|  0.29 | -3.03 | -0.37 | -0.65 |  1.13 | -0.57 |  0.34 | -0.52 | -1.92 |  0.61 |  0.02 | -4.08 |  0.43 | -0.29 |  0.64 |  1.96 | -1.21 | -0.46 | -0.58 |  0.52 |  2.24 |  3.84 | -0.36 | -0.05 | -4.14 | -0.68 | -1.69 | -0.22 | -0.12 |  0.63 | | <50>
| -1.94 |  1.35 |  0.93 | -1.23 |  2.16 | -0.04 |  0.14 | -1.40 | -0.43 |  0.45 |  0.02 | -7.54 |  2.20 | -0.22 | -0.09 |  1.68 |  1.87 |  1.03 | -2.62 | -1.48 |  2.14 |  0.28 |  3.14 | -1.77 |  2.06 | -1.63 | -2.23 | -0.03 | -0.45 |  1.33 | | <50>
| -0.35 | -2.28 | -1.09 | -1.81 | -1.32 | -1.15 |  0.43 | -0.73 | -0.19 |  0.33 | -0.18 | -6.73 |  0.54 | -0.60 | -0.12 |  0.66 | -1.68 |  0.64 |  0.62 |  0.66 |  5.54 |  3.38 |  0.88 |  0.87 | -2.76 | -0.54 | -0.82 |  0.31 | -0.54 |  0.16 | | <50>
| -0.09 |  1.54 |  0.37 | -0.98 | -0.32 | -0.49 |  0.18 | -1.28 | -0.33 |  0.49 | -0.20 | -5.73 |  1.64 | -0.30 |  0.17 |  1.80 | -0.49 |  0.05 | -1.11 | -0.99 |  1.03 |  0.26 |  0.53 | -0.83 | -1.56 | -0.34 | -0.78 |  0.81 | -0.08 |  0.26 | | <50>
| -0.11 | -3.07 | -0.10 |  0.35 |  2.75 | -0.02 |  0.00 | -0.86 | -0.49 |  0.85 |  0.24 | -2.27 |  0.79 | -0.33 |  0.14 |  0.66 |  2.92 | -0.84 |  0.02 | -0.01 | -2.26 | -2.02 | -0.44 |  1.38 | -2.69 | -1.29 | -4.77 |  0.12 | -0.45 |  0.65 | | <51>
| -1.17 | -1.09 |  0.62 | -0.63 |  2.50 | -0.09 |  0.17 | -1.09 | -1.17 |  0.40 |  0.23 | -4.44 |  0.85 | -0.26 |  0.42 |  1.88 |  0.03 |  0.91 | -1.72 | -0.19 |  0.13 |  1.78 |  0.20 | -1.34 | -1.14 | -0.77 | -1.22 | -0.95 |  0.10 |  1.71 | | <50>
|  0.75 | -3.78 | -0.76 | -0.80 |  3.21 |  0.09 |  1.04 | -1.86 | -1.05 |  1.22 |  0.39 | -3.28 |  0.63 | -0.34 |  0.50 |  1.29 | -1.48 | -0.03 |  0.95 |  0.20 |  1.21 | -1.74 | -3.20 |  0.78 | -6.81 | -0.37 | -0.98 | -0.13 | -0.89 |  0.98 | | <50>
| -0.64 | -2.52 | -0.38 | -2.72 |  0.17 | -0.52 |  0.95 | -1.97 |  1.02 |  0.72 |  0.23 | -7.54 |  1.73 | -0.17 | -0.88 |  0.47 | -0.90 |  2.02 |  0.73 | -0.79 |  5.72 | -3.02 |  0.43 |  0.88 | -0.90 | -0.83 |  0.76 |  0.99 | -0.86 | -0.42 | | <50>
| -2.65 |  1.26 |  0.54 | -0.76 | -0.30 | -0.65 | -0.97 |  0.41 | -0.17 | -0.15 |  0.19 | -4.42 |  2.17 | -0.32 | -1.52 |  0.34 |  2.58 | -0.68 | -0.85 | -0.78 |  0.70 | -1.43 |  2.20 | -0.83 |  5.09 | -0.83 | -1.60 | -0.39 | -0.12 |  0.78 | | <59>
| -1.10 | -5.23 |  0.80 | -1.03 |  1.21 |  0.01 | -0.43 | -1.40 | -1.02 |  0.54 |  0.73 | -2.35 |  1.26 | -0.21 | -0.65 |  0.54 |  5.21 | -1.41 |  1.15 |  0.97 | -2.09 | -4.02 | -5.07 |  1.29 |  0.79 |  0.87 | -3.37 | -2.39 | -0.12 |  1.48 | | <59>
| -1.36 |  1.09 | -1.65 |  0.34 |  2.49 |  0.22 |  0.68 | -1.36 | -0.80 |  1.14 |  0.12 | -5.63 |  1.32 | -1.40 |  0.14 |  1.30 | -1.73 | -1.04 |  0.68 | -0.61 |  1.88 | -0.67 |  0.88 | -0.73 | -3.32 | -1.38 | -1.76 |  0.74 |  0.01 |  0.79 | | <50>
|  1.90 | -3.84 |  1.18 | -3.96 | -2.17 | -0.78 |  0.01 | -0.56 | -0.97 | -0.12 |  0.00 | -4.37 | -0.69 | -0.26 | -0.52 |  1.60 | -2.01 |  1.51 |  0.73 |  0.27 |  3.20 |  1.82 | -1.40 | -0.25 | -3.13 |  1.22 |  3.32 |  0.53 | -0.20 | -0.30 | | <50>
|  0.45 | -2.54 | -0.37 | -0.59 |  1.52 | -0.65 |  0.45 | -0.56 | -1.28 |  0.64 |  0.25 | -3.47 |  0.68 | -0.24 |  0.04 |  1.46 | -1.09 | -0.02 | -0.08 |  0.18 |  0.87 |  1.04 |  0.77 |  0.09 | -4.16 | -0.60 | -1.19 |  0.00 | -0.61 |  0.20 | | <51>
|  0.04 |  1.78 | -1.67 | -0.22 | -1.02 | -0.97 |  0.37 | -0.83 | -0.43 |  0.77 | -0.23 | -4.29 |  0.05 | -0.07 | -0.14 |  1.21 | -2.45 | -0.91 |  1.31 | -0.19 |  2.01 |  0.62 |  0.73 |  0.50 | -3.52 | -0.34 | -1.02 |  1.21 | -0.31 | -0.33 | | <50>
|  0.77 | -1.36 | -0.19 | -0.90 | -2.62 | -0.98 |  0.13 | -0.36 | -0.62 |  0.51 | -0.12 | -2.02 |  0.22 | -0.25 | -0.95 |  0.77 | -0.80 | -1.63 |  2.12 |  0.69 |  1.45 | -0.52 | -1.64 |  0.74 | -2.96 |  0.74 |  0.20 |  0.44 |  0.25 | -0.85 | | <50>
| -2.91 | -1.66 |  0.16 | -2.05 | -3.33 | -0.53 | -0.47 |  1.43 | -0.96 | -0.18 |  0.02 | -6.28 |  2.62 | -0.29 | -1.90 | -1.18 | -0.19 | -0.71 | -0.18 |  0.55 |  7.54 |  3.18 |  0.27 | -0.79 |  6.54 | -0.89 |  1.13 | -0.54 |  0.10 | -0.68 | | <51>
|  1.06 | -6.64 |  1.21 | -0.94 |  3.12 | -0.09 |  0.30 | -0.38 |  0.53 |  0.32 |  0.34 | -1.17 |  1.22 | -0.50 |  0.17 |  1.04 |  1.61 |  0.63 | -0.81 |  0.08 | -0.87 | -0.84 | -0.77 |  0.58 | -3.96 | -0.90 | -2.19 | -0.37 | -0.34 |  0.32 | | <50>
|  0.86 | -1.57 | -0.63 |  0.56 |  1.35 | -0.82 | -0.49 | -1.10 | -1.50 |  0.73 | -0.17 | -4.03 |  0.30 | -0.46 |  0.69 |  2.19 |  1.01 |  0.02 | -0.05 |  0.31 | -1.64 |  2.98 |  0.58 |  1.42 | -5.70 | -0.37 | -5.49 | -0.73 | -1.05 |  1.22 | | <59>
|  0.10 | -0.05 | -0.10 | -2.57 | -0.63 | -0.86 |  0.86 | -1.75 |  0.16 |  0.51 | -0.09 | -6.77 |  0.42 | -0.28 | -0.57 |  1.73 | -2.44 |  1.26 |  0.70 | -0.94 |  4.07 | -0.62 |  0.65 | -0.52 | -2.98 | -0.01 |  1.59 |  1.23 | -0.48 | -0.30 | | <50>
|  1.71 | -4.44 |  1.61 | -1.79 | -2.54 | -1.49 | -0.63 |  0.73 | -2.22 | -0.27 | -0.27 |  0.83 | -1.04 | -0.50 |  0.00 |  1.70 |  0.47 |  0.13 |  0.52 |  1.37 |  0.54 |  4.12 | -2.75 |  0.94 | -1.94 |  1.63 |  0.56 | -0.79 |  0.17 | -0.38 | | <59>
| -0.30 | -0.30 |  0.02 |  0.84 |  3.24 | -0.67 |  0.12 | -1.39 | -1.77 |  1.23 |  0.50 | -3.47 |  0.62 | -0.67 |  0.37 |  2.64 |  1.28 | -1.94 |  0.27 |  0.17 | -3.42 | -1.33 | -1.64 |  0.07 | -5.79 | -0.67 | -4.41 | -0.59 | -0.22 |  1.60 | | <59>
